Here is a tiny trained network, its code and every weight. The questions are about switching its units off for an input and a class, where a switched-off unit gives its printed mean instead of its output.

import numpy as np


def w(rows, s, z=0):
    codes = np.array(rows[::2]) - 128.0
    scale = np.full(codes.shape[1], s)
    scale[-1] = z or s
    return codes * scale


def f(y):
    return y / 2 * (1 + np.tanh(0.7978845608 * (y + 0.044715 * y**3)))


def log_softmax(a):
    a = a - a.max(-1, keepdims=True)
    return a - np.log(np.exp(a).sum(-1, keepdims=True))


def net(x, mask):
    res = np.array(x, float).reshape(1, 8) / 4 @ E
    y = f(res @ A[0][:, :-1].T + A[0][:, -1])
    res = res + np.where(mask, y, B[0][:, -1]) @ B[0][:, :-1]
    return log_softmax(res[-1] @ U[:, :-1].T + U[:, -1])


A, B = {}, {}
E = w([
[58,151,119,88,255,119,113,53],'x0',
[185,58,174,52,219,141,149,255],'x1',
[128,126,127,128,129,129,127,127],'x2',
[74,143,178,253,171,207,130,165],'x3',
[209,125,205,90,121,242,157,49],'x4',
[126,133,132,128,127,128,136,128],'x5',
[128,131,132,126,128,128,133,127],'x6',
[130,125,126,129,127,129,124,127],'x7',
],0.0064)
A[0] = w([
[145,132,135,136,71,129,138,165,90],'neuron 1',
[80,120,59,180,127,30,107,192,7],'neuron 2',
[147,125,135,139,71,128,137,163,94],'neuron 3',
[97,140,147,249,162,194,113,147,25],'neuron 4',
[145,106,143,107,150,125,116,160,62],'neuron 5',
[166,123,139,167,23,133,129,168,63],'neuron 6',
[152,123,121,106,157,138,121,167,99],'neuron 7',
[173,104,146,95,181,147,133,207,92],'neuron 8',
[199,119,161,109,114,229,126,49,3],'neuron 9',
[134,123,128,133,127,126,119,127,123],'neuron 10',
[100,153,103,195,55,121,113,13,113],'neuron 11',
[76,138,124,101,217,111,127,49,8],'neuron 12',
[165,132,91,32,76,65,114,80,32],'neuron 13',
[118,120,111,167,87,109,130,69,87],'neuron 14',
],0.016,0.0028)
B[0] = w([
[132,145,118,133,181,133,112,97,166],'neuron 1',
[123,199,216,73,76,147,172,97,238],'neuron 2',
[113,146,120,141,182,122,109,99,168],'neuron 3',
[152,33,96,170,63,105,137,62,217],'neuron 4',
[134,115,117,126,125,149,117,177,155],'neuron 5',
[124,171,88,151,219,127,101,78,205],'neuron 6',
[134,119,124,124,125,127,105,181,159],'neuron 7',
[113,109,100,112,130,121,115,224,209],'neuron 8',
[108,203,207,86,73,123,168,98,206],'neuron 9',
[139,133,125,133,137,141,148,129,128],'neuron 10',
[127,105,112,96,143,135,116,255,247],'neuron 11',
[133,184,92,159,227,131,93,76,200],'neuron 12',
[139,31,108,201,65,122,142,72,217],'neuron 13',
[133,116,127,106,135,134,115,192,178],'neuron 14',
],0.023,0.014)
U = w([
[135,98,107,97,137,152,105,255,243],'0',
[119,188,215,82,86,150,183,107,201],'1',
[173,28,98,200,73,117,146,86,1],'2',
[134,179,84,160,245,144,81,90,63],'3',
],0.0068,0.00079)

Each question gives the input, the list of numbers given to net, and the class t.
The units are the neurons (one row each of A and B). Each row of codes is followed by its name. A weight is (code - 128) times the scale printed after its matrix; where a second scale follows, it is the last column's (A, B and U).
mask holds one flag per neuron, in row order. A switched-off neuron (its flag False) gives its mean, the last column of its row in B, instead of its output. The means were averaged over made-up inputs and are rounded, as every weight is.
A unit's drop is (log p(t) with every unit on - log p(t) with that unit switched off) / (log p(t) with every unit on - log p(t) with every unit switched off).
The circuit of an input: a set's keep is (log p(t) with only the set's units on - log p(t) with every unit switched off) / (log p(t) with every unit on - log p(t) with every unit switched off). Starting from the 12 units with the biggest drops (on a tie, the unit counted first), units are removed one at a time, each time the one whose removal leaves the highest keep (on an exact tie, the one counted first), for as long as the keep stays at least 0.8.
units of the circuit, in order: the units of the circuit, biggest drop first
unit that matters most: the unit with the biggest drop
k most important neurons: the k neurons with the biggest drops, biggest first
drop when u is switched off: that unit's drop, to one decimal
input [8,4,-5,-6,-7,-2,-1,-2], class 3: unit that matters most => neuron 12
input [3,-7,-2,8,-8,1,-1,4], class 1: 3 most important neurons => (neuron 2; neuron 13; neuron 8)
input [-4,1,-7,6,0,4,1,0], class 2: 2 most important neurons => (neuron 4; neuron 12)
input [4,6,-1,3,-8,0,-8,2], class 1: 2 most important neurons => (neuron 2; neuron 11)
input [4,-4,0,-2,2,-7,3,-7], class 0: 4 most important neurons => (neuron 11; neuron 6; neuron 3; neuron 1)
input [0,0,3,2,0,-3,-5,-1], class 2: 4 most important neurons => (neuron 2; neuron 11; neuron 9; neuron 12)
input [-2,3,4,-8,-8,7,-7,8], class 1: 2 most important neurons => (neuron 2; neuron 4)
input [7,6,-8,-1,-7,8,-1,-3], class 1: 3 most important neurons => (neuron 2; neuron 11; neuron 6)
input [-2,-4,-7,6,5,8,7,-5], class 2: 3 most important neurons => (neuron 4; neuron 2; neuron 8)
input [-4,4,8,8,5,-6,-1,8], class 2: 2 most important neurons => (neuron 4; neuron 2)
input [-7,-8,8,-2,3,-6,2,5], class 0: 3 most important neurons => (neuron 11; neuron 14; neuron 12)
input [-6,5,-8,4,-5,8,3,-6], class 3: 2 most important neurons => (neuron 11; neuron 6)
input [-5,0,-1,7,3,-8,2,0], class 2: 2 most important neurons => (neuron 4; neuron 12)
input [-7,0,3,1,-3,-5,-7,-5], class 3: unit that matters most => neuron 6
input [5,0,-7,-6,-7,4,0,0], class 1: 2 most important neurons => (neuron 2; neuron 4)
input [6,1,7,-5,4,-6,-2,-3], class 3: 2 most important neurons => (neuron 12; neuron 4)
input [8,6,1,-5,0,6,-8,-8], class 3: drop when neuron 12 is switched off => 5.2
input [-4,-8,-8,6,3,-5,6,7], class 0: drop when neuron 11 is switched off => 4.4
input [-8,-8,-7,-5,5,5,-1,-6], class 0: drop when neuron 11 is switched off => 5.8
input [-8,4,2,5,-7,2,5,4], class 3: units of the circuit, in order => (neuron 6)
input [8,2,-1,8,0,-5,1,5], class 2: drop when neuron 4 is switched off => 3.8
